Below are the code and all the weights of a small trained network. Each question names an input and a class and asks about switching units off, where a switched-off unit gives its printed mean instead of its output.

import numpy as np


def w(rows, s, z=0):
    codes = np.array(rows[::2]) - 128.0
    scale = np.full(codes.shape[1], s)
    scale[-1] = z or s
    return codes * scale


def norm(h):
    return h / np.sqrt((h * h).mean(-1, keepdims=True) + 1e-5)


def f(y):
    return np.maximum(y, 0)


def log_softmax(a):
    a = a - a.max(-1, keepdims=True)
    return a - np.log(np.exp(a).sum(-1, keepdims=True))


def net(x, mask):
    res = np.array(x, float).reshape(1, 6) / 4 @ E
    u = 0
    for l in range(2):
        y = f(norm(res) @ A[l][:, :-1].T + A[l][:, -1])
        res = res + np.where(mask[u : u + 4], y, B[l][:, -1]) @ B[l][:, :-1]
        u += 4
    return log_softmax(norm(res)[-1] @ U[:, :-1].T + U[:, -1])


A, B = {}, {}
E = w([
[110,83,136,87,162,92,89,91,143,168,113,166],'x0',
[89,140,99,124,153,180,128,79,127,91,59,110],'x1',
[79,190,91,83,154,163,159,202,152,185,136,139],'x2',
[1,88,201,174,98,160,139,94,178,147,153,136],'x3',
[111,68,138,68,104,158,105,127,67,209,135,32],'x4',
[171,91,88,175,185,97,101,170,129,144,169,64],'x5',
],0.008)
A[0] = w([
[194,86,62,113,129,62,55,168,73,147,103,159,100],'0.n1',
[201,181,151,130,82,95,134,169,93,119,196,171,32],'0.n2',
[217,76,125,200,170,109,74,226,166,190,251,120,4],'0.n3',
[89,155,111,133,153,136,112,116,171,143,2,232,191],'0.n4',
],0.0052,0.0025)
B[0] = w([
[60,69,51,223,61,146,143,82,34,191,2,176,220],'0.n1',
[121,99,167,99,140,138,37,113,91,133,130,85,183],'0.n2',
[72,187,138,123,138,98,232,210,82,48,201,160,236],'0.n3',
[112,98,148,165,161,124,214,144,71,207,201,168,253],'0.n4',
],0.0074,0.0047)
A[1] = w([
[193,251,88,162,170,210,175,132,107,16,98,84,42],'1.n1',
[80,79,105,120,126,148,107,99,153,91,102,53,255],'1.n2',
[118,130,184,196,118,111,132,23,196,44,113,221,76],'1.n3',
[103,254,25,99,181,174,193,191,157,142,69,153,201],'1.n4',
],0.0069,0.00077)
B[1] = w([
[111,114,152,167,107,71,98,198,162,111,171,54,211],'1.n1',
[163,136,160,167,64,127,156,127,111,116,60,172,169],'1.n2',
[94,166,30,137,250,74,161,183,85,128,173,175,236],'1.n3',
[99,176,78,172,177,67,216,133,71,112,159,242,254],'1.n4',
],0.011,0.007)
U = w([
[75,132,195,61,72,190,126,69,189,187,95,146,96],'0',
[156,143,90,99,142,177,65,113,225,103,114,125,3],'1',
[130,131,145,171,96,86,117,187,165,50,168,48,76],'2',
[166,153,131,72,150,125,108,105,214,123,135,97,6],'3',
[95,145,61,156,201,68,203,159,71,128,153,177,215],'4',
[181,83,96,155,90,136,95,60,92,133,11,96,188],'5',
],0.011,0.0038)

Each question gives the input, the list of numbers given to net, and the class t.
The units are the neurons (one row each of A and B). Each row of codes is followed by its name. A weight is (code - 128) times the scale printed after its matrix; where a second scale follows, it is the last column's (A, B and U).
mask holds one flag per neuron, layer by layer. A switched-off neuron (its flag False) gives its mean, the last column of its row in B, instead of its output. The means were averaged over made-up inputs and are rounded, as every weight is.
A unit's drop is (log p(t) with every unit on - log p(t) with that unit switched off) / (log p(t) with every unit on - log p(t) with every unit switched off).
The circuit of an input: a set's keep is (log p(t) with only the set's units on - log p(t) with every unit switched off) / (log p(t) with every unit on - log p(t) with every unit switched off). Starting from all 8 units, units are removed one at a time, each time the one whose removal leaves the highest keep (on an exact tie, the one counted first), for as long as the keep stays at least 0.8.
circuit, biggest first: the units of the circuit, biggest drop first
k most important neurons: the k neurons with the biggest drops, biggest first
k most important neurons of layer l: the k neurons of layer l with the biggest drops, biggest first
drop of u: that unit's drop, to one decimal
input [-3,-5,-5,-7,1,6], class 2: circuit, biggest first : 1.n4, 1.n3
input [-4,-1,-1,-1,8,6], class 2: circuit, biggest first : 1.n4
input [-2,-3,1,7,4,8], class 2: circuit, biggest first : 1.n4, 1.n3
input [7,-8,-2,-1,4,-4], class 5: 2 most important neurons of layer 0 : 0.n1, 0.n4
input [-8,6,-4,0,-7,3], class 2: 2 most important neurons : 1.n1, 0.n1
input [-8,-8,5,7,-5,3], class 2: 2 most important neurons : 1.n3, 0.n1
input [-3,-4,-3,-8,3,0], class 5: 2 most important neurons of layer 0 : 0.n1, 0.n2
input [3,0,-4,-4,0,3], class 5: 2 most important neurons of layer 0 : 0.n1, 0.n4
input [0,-8,2,6,3,-8], class 0: circuit, biggest first : 1.n4, 1.n3
input [3,2,7,7,5,4], class 0: drop of 1.n4 : 0.2
input [-2,6,5,7,7,-2], class 0: drop of 1.n3 : 0.2
input [-1,1,-8,-4,3,-4], class 5: drop of 1.n4 : 0.2
